Here is a tiny trained network, its code and every weight. The questions are about switching its units off for an input and a class, where a switched-off unit gives its printed mean instead of its output.

import numpy as np


def w(rows, s, z=0):
    codes = np.array(rows[::2]) - 128.0
    scale = np.full(codes.shape[1], s)
    scale[-1] = z or s
    return codes * scale


def f(y):
    return y / 2 * (1 + np.tanh(0.7978845608 * (y + 0.044715 * y**3)))


def log_softmax(a):
    a = a - a.max(-1, keepdims=True)
    return a - np.log(np.exp(a).sum(-1, keepdims=True))


def net(x, mask):
    res = np.array(x, float).reshape(1, 7) / 4 @ E
    y = f(res @ A[0][:, :-1].T + A[0][:, -1])
    res = res + np.where(mask, y, B[0][:, -1]) @ B[0][:, :-1]
    return log_softmax(res[-1] @ U[:, :-1].T + U[:, -1])


A, B = {}, {}
E = w([
[168,89,194,55,50,241,221,176],'x0',
[87,85,172,5,136,2,195,96],'x1',
[131,103,113,141,115,118,127,131],'x2',
[201,229,118,109,89,55,186,209],'x3',
[125,136,132,124,134,130,130,128],'x4',
[168,99,213,172,213,97,134,177],'x5',
[33,105,180,101,36,126,46,254],'x6',
],0.0084)
A[0] = w([
[160,94,167,48,119,207,121,153,79],'n0',
[130,162,81,140,228,87,79,77,71],'n1',
[210,195,67,104,104,87,143,213,83],'n2',
[201,133,84,160,182,122,202,24,89],'n3',
[144,185,74,219,154,255,95,196,25],'n4',
[220,75,225,183,153,83,121,131,164],'n5',
[118,52,130,86,165,175,48,119,46],'n6',
[69,121,168,102,123,76,183,97,38],'n7',
[71,165,59,87,48,141,108,109,255],'n8',
[89,130,135,132,110,88,45,168,139],'n9',
[218,93,181,118,110,207,218,88,110],'n10',
[177,154,97,109,135,110,141,192,48],'n11',
[77,75,130,128,183,201,140,73,69],'n12',
[130,95,188,139,200,117,99,231,135],'n13',
],0.0098,0.0041)
B[0] = w([
[53,135,38,149,85,65,96,160,186],'n0',
[45,188,59,142,143,115,129,168,215],'n1',
[135,146,178,205,8,111,140,43,198],'n2',
[82,135,218,75,151,219,104,213,245],'n3',
[154,47,145,122,254,68,206,119,220],'n4',
[146,127,88,53,87,123,56,65,199],'n5',
[86,178,185,215,72,135,141,60,168],'n6',
[164,22,123,162,160,56,209,137,169],'n7',
[197,129,125,43,186,192,110,94,200],'n8',
[79,94,112,150,67,180,133,200,184],'n9',
[125,147,49,186,137,134,113,169,222],'n10',
[57,152,168,186,75,123,146,105,153],'n11',
[131,168,177,215,80,121,130,71,189],'n12',
[205,177,127,26,152,146,82,98,192],'n13',
],0.0089,0.013)
U = w([
[113,154,216,193,78,122,148,62,98],'0',
[111,105,221,113,108,185,126,250,152],'1',
[93,157,17,160,114,95,125,187,73],'2',
[145,42,173,119,181,54,218,121,81],'3',
[190,152,104,53,134,172,92,42,101],'4',
[137,131,146,124,117,141,131,135,253],'5',
],0.012,0.013)

Each question gives the input, the list of numbers given to net, and the class t.
The units are the neurons (one row each of A and B). Each row of codes is followed by its name. A weight is (code - 128) times the scale printed after its matrix; where a second scale follows, it is the last column's (A, B and U).
mask holds one flag per neuron, in row order. A switched-off neuron (its flag False) gives its mean, the last column of its row in B, instead of its output. The means were averaged over made-up inputs and are rounded, as every weight is.
A unit's drop is (log p(t) with every unit on - log p(t) with that unit switched off) / (log p(t) with every unit on - log p(t) with every unit switched off).
The circuit of an input: a set's keep is (log p(t) with only the set's units on - log p(t) with every unit switched off) / (log p(t) with every unit on - log p(t) with every unit switched off). Starting from the 12 units with the biggest drops (on a tie, the unit counted first), units are removed one at a time, each time the one whose removal leaves the highest keep (on an exact tie, the one counted first), for as long as the keep stays at least 0.8.
circuit, biggest first: the units of the circuit, biggest drop first
most important unit: the unit with the biggest drop
top k neurons: the k neurons with the biggest drops, biggest first
drop when u is switched off: that unit's drop, to one decimal
input [8,-4,-1,6,-2,-2,2], class 2: most important unit -> n0
input [-1,5,8,4,-2,7,1], class 4: circuit, biggest first -> (n5, n13)
input [5,4,-2,1,-1,0,-3], class 2: top 2 neurons -> (n10, n4)
input [-2,-1,4,6,-5,5,4], class 0: top 2 neurons -> (n2, n3)
input [-5,-3,6,-7,-1,4,7], class 0: top 2 neurons -> (n6, n3)
input [6,3,-3,0,1,8,2], class 4: circuit, biggest first -> (n13, n5)
input [7,3,-6,-3,7,-3,5], class 2: top 2 neurons -> (n0, n3)
input [1,3,0,7,5,7,0], class 0: top 2 neurons -> (n2, n11)
input [7,6,8,-4,-8,-8,4], class 4: top 2 neurons -> (n8, n1)
input [7,3,3,-1,2,1,-8], class 1: top 2 neurons -> (n3, n1)
input [-3,7,6,1,0,3,5], class 3: top 2 neurons -> (n7, n3)
input [-6,-4,6,-3,-5,5,-6], class 1: top 3 neurons -> (n3, n10, n0)
input [4,8,-1,3,-2,7,2], class 3: top 2 neurons -> (n7, n8)
input [7,6,3,4,-6,8,-8], class 1: most important unit -> n3
input [5,6,4,1,2,0,3], class 3: top 3 neurons -> (n7, n3, n1)
input [-7,7,0,-3,-6,-8,5], class 4: top 4 neurons -> (n8, n4, n3, n10)
input [7,7,-6,4,-2,7,4], class 2: circuit, biggest first -> (n0, n3)
input [5,4,7,0,1,1,2], class 2: circuit, biggest first -> (n3, n0)
input [5,-3,4,-2,-4,8,1], class 4: circuit, biggest first -> (n13, n5)
input [7,-3,-2,-5,2,-2,1], class 2: circuit, biggest first -> (n0)
input [-6,2,-7,2,6,3,-5], class 2: drop when n2 is switched off -> 0.0
input [-7,-4,-4,-7,-7,1,6], class 0: drop when n12 is switched off -> 0.3
input [0,-8,-7,3,-8,-6,-4], class 3: drop when n4 is switched off -> 1.0
